Below are the code and all the weights of a small trained network. Each question names an input and a target symbol and asks about switching units off, where a switched-off unit gives its printed mean instead of its output.

import numpy as np


def w(rows, s, z=0):
    codes = np.array(rows[::2]) - 128.0
    scale = np.full(codes.shape[1], s)
    scale[-1] = z or s
    return codes * scale


def norm(h):
    return h / np.sqrt((h * h).mean(-1, keepdims=True) + 1e-5)


def f(y):
    return y / 2 * (1 + np.tanh(0.7978845608 * (y + 0.044715 * y**3)))


def softmax(a):
    e = np.exp(a - a.max(-1, keepdims=True))
    return e / e.sum(-1, keepdims=True)


def log_softmax(a):
    a = a - a.max(-1, keepdims=True)
    return a - np.log(np.exp(a).sum(-1, keepdims=True))


def net(x, mask):
    ids = ['δζηξπσψω'.index(c) for c in x.split()]
    T = len(ids)
    res = E[ids] + P[:T]
    r = norm(res)
    for j in range(3):
        rows = slice(3 * j, 3 * j + 3)
        q, k, v = (r @ M[0][rows].T for M in (Q, K, V))
        z = softmax(np.where(np.tri(T) > 0, q @ k.T / 3**0.5, -1e9)) @ v
        o = O[0][rows]
        res = res + np.where(mask[j], z, o[:, -1]) @ o[:, :-1]
    y = f(norm(res) @ A[0][:, :-1].T + A[0][:, -1])
    res = res + np.where(mask[3:11], y, B[0][:, -1]) @ B[0][:, :-1]
    return log_softmax(norm(res)[-1] @ U[:, :-1].T + U[:, -1])


Q, K, V, O, A, B = {}, {}, {}, {}, {}, {}
E = w([
[130,82,86,137,149,98,159],'δ',
[149,75,120,192,154,107,163],'ζ',
[137,111,178,249,164,144,121],'η',
[135,78,82,217,117,103,115],'ξ',
[100,138,145,149,98,169,48],'π',
[123,50,159,140,129,90,95],'σ',
[127,164,92,251,152,152,159],'ψ',
[103,90,46,89,97,105,110],'ω',
],0.0025)
P = w([
[253,101,111,63,195,175,63],'0',
[161,138,83,59,214,163,84],'1',
[199,74,121,123,66,190,142],'2',
[149,136,86,129,174,78,45],'3',
[109,59,104,121,139,205,155],'4',
[185,124,123,148,80,84,94],'5',
[74,109,96,116,204,137,102],'6',
[138,100,154,134,31,143,177],'7',
[96,154,115,135,152,52,79],'8',
[52,87,146,117,117,164,181],'9',
[108,160,157,137,66,35,132],'10',
[13,135,131,114,163,98,159],'11',
[86,120,171,125,41,87,210],'12',
],0.0026)
Q[0] = w([
[22,97,95,207,162,63,80],'head 1',
[169,202,104,62,248,124,94],'head 1',
[52,79,115,114,191,205,156],'head 1',
[116,25,80,104,117,65,148],'head 2',
[110,119,55,164,126,97,156],'head 2',
[125,143,131,7,111,135,87],'head 2',
[244,231,114,67,180,98,99],'head 3',
[203,137,134,73,112,199,199],'head 3',
[158,122,158,186,2,77,133],'head 3',
],0.0091)
K[0] = w([
[85,144,161,142,65,89,170],'head 1',
[251,102,131,125,90,163,114],'head 1',
[173,183,131,137,118,52,75],'head 1',
[125,65,101,92,128,71,167],'head 2',
[135,143,58,127,134,106,189],'head 2',
[106,104,118,52,86,135,68],'head 2',
[187,91,116,112,126,201,130],'head 3',
[160,118,90,112,195,143,81],'head 3',
[25,111,128,130,168,156,161],'head 3',
],0.011)
V[0] = w([
[190,135,90,110,155,205,148],'head 1',
[84,224,2,74,135,146,115],'head 1',
[90,126,90,155,41,128,68],'head 1',
[142,103,127,87,68,149,79],'head 2',
[166,137,137,107,147,198,50],'head 2',
[160,79,152,196,135,123,106],'head 2',
[185,73,93,78,131,60,83],'head 3',
[171,191,125,208,131,158,126],'head 3',
[158,108,25,164,143,111,216],'head 3',
],0.0039)
O[0] = w([
[69,39,92,134,184,75,134,145],'head 1',
[98,190,78,72,226,1,62,109],'head 1',
[179,174,88,110,105,49,179,229],'head 1',
[116,181,161,165,167,177,186,148],'head 2',
[127,226,145,87,68,130,224,230],'head 2',
[97,134,58,42,174,123,140,252],'head 2',
[169,115,182,231,48,12,71,185],'head 3',
[90,70,138,14,94,119,163,166],'head 3',
[7,165,236,134,132,96,126,146],'head 3',
],0.0031,0.0019)
A[0] = w([
[201,152,100,222,64,176,59,64],'neuron 1',
[158,40,109,59,120,249,168,22],'neuron 2',
[218,137,68,64,134,136,130,45],'neuron 3',
[84,53,181,155,94,221,129,13],'neuron 4',
[103,119,136,26,82,156,4,178],'neuron 5',
[114,64,182,150,38,46,143,145],'neuron 6',
[75,192,51,87,134,99,97,4],'neuron 7',
[100,175,207,181,165,181,5,119],'neuron 8',
],0.0042,0.0024)
B[0] = w([
[103,43,202,106,151,101,103,167],'neuron 1',
[85,151,87,155,101,123,19,169],'neuron 2',
[90,103,64,170,123,94,194,184],'neuron 3',
[85,130,117,160,92,1,176,140],'neuron 4',
[162,50,95,194,216,90,125,172],'neuron 5',
[115,175,101,179,183,205,159,252],'neuron 6',
[107,119,250,132,60,109,157,139],'neuron 7',
[146,80,20,159,159,144,145,138],'neuron 8',
],0.0046,0.0017)
U = w([
[148,49,64,177,229,142,65,254],'δ',
[55,110,144,205,122,70,203,80],'ζ',
[58,144,124,132,24,133,91,124],'η',
[149,240,159,85,115,253,139,177],'ξ',
[225,117,69,65,96,117,180,105],'π',
[203,59,221,146,93,164,95,90],'σ',
[74,95,181,34,189,134,115,87],'ψ',
[173,213,166,141,164,41,44,40],'ω',
],0.0057,0.0036)

Each question gives the input, a string of symbols that net reads in full, and the target symbol t.
The units are the heads (3 rows each of Q, K, V and O) and the neurons (one row each of A and B). Each row of codes is followed by its name. A weight is (code - 128) times the scale printed after its matrix; where a second scale follows, it is the last column's (O, A, B and U).
mask holds one flag per unit, heads first, then neurons. A switched-off unit (its flag False) gives its mean, the last column of its rows in O or B, instead of its output. The means were averaged over made-up inputs and are rounded, as every weight is.
A unit's drop is (log p(t) with every unit on - log p(t) with that unit switched off) / (log p(t) with every unit on - log p(t) with every unit switched off).
The circuit of an input: a set's keep is (log p(t) with only the set's units on - log p(t) with every unit switched off) / (log p(t) with every unit on - log p(t) with every unit switched off). Starting from all 11 units, units are removed one at a time, each time the one whose removal leaves the highest keep (on an exact tie, the one counted first), for as long as the keep stays at least 0.8.
units of the circuit, in order: the units of the circuit, biggest drop first
most important unit: the unit with the biggest drop
top k neurons: the k neurons with the biggest drops, biggest first
heads that matter: for each layer, one digit per head in row order, 1 if its drop is at least 0.15 and else 0, layers parted by /
input π ω σ η π ξ π, target ξ: units of the circuit, in order -> (head 1)
input σ ψ σ ω, target σ: units of the circuit, in order -> (head 3; head 1; neuron 1)
input ω ζ π η σ ω ξ π ω ξ π ξ, target π: units of the circuit, in order -> (head 3; head 1)
input ψ δ ψ ψ π π ξ ω ω δ π δ, target π: units of the circuit, in order -> (head 3; head 1)
input ω π ω η ψ δ ψ ω η ω ζ, target ω: heads that matter -> 110
input π π ψ δ δ η π, target η: heads that matter -> 110
input ζ ω ψ π η ω π σ ω, target σ: units of the circuit, in order -> (head 1; neuron 1; head 2)
input ψ ξ η ξ ψ π ω ξ, target ω: heads that matter -> 101
input ω ψ δ π ψ δ ζ ζ π, target ζ: top 2 neurons -> (neuron 4; neuron 2)
input ω ξ σ ξ ω δ, target ω: units of the circuit, in order -> (head 3; neuron 3)
input ψ η ζ η π η ψ ψ π ω π σ, target π: units of the circuit, in order -> (head 3; head 1)
input σ δ π π ψ, target π: top 3 neurons -> (neuron 5; neuron 2; neuron 6)
input π ψ π η ψ σ π π ψ, target π: units of the circuit, in order -> (head 3; head 1; neuron 6)
input η π π π δ ω, target δ: units of the circuit, in order -> (head 1; neuron 5)
input η δ ω η ζ η η, target η: heads that matter -> 100
input π δ η π σ δ ζ σ π, target σ: most important unit -> head 1
input η ξ δ σ ψ ψ ψ π π σ η η ζ, target η: heads that matter -> 111
input ξ δ ξ ψ η π ψ π π ω, target π: units of the circuit, in order -> (head 1; head 3)
input δ ζ η ω π η δ, target η: heads that matter -> 100
input ω π σ ψ δ δ ω ω, target ω: units of the circuit, in order -> (head 1; head 3)
input ζ ψ π π π σ π ψ ξ, target ψ: units of the circuit, in order -> (head 3)
input π ψ π ψ δ π π ψ δ π ξ ψ ψ, target ξ: heads that matter -> 100
input ξ π ψ ψ π ζ ζ π δ ω σ, target δ: heads that matter -> 010
input ζ π ψ ψ η η η π π, target π: heads that matter -> 111
input η π δ ω ξ ω, target ξ: heads that matter -> 001
input σ ψ δ, target ψ: heads that matter -> 101
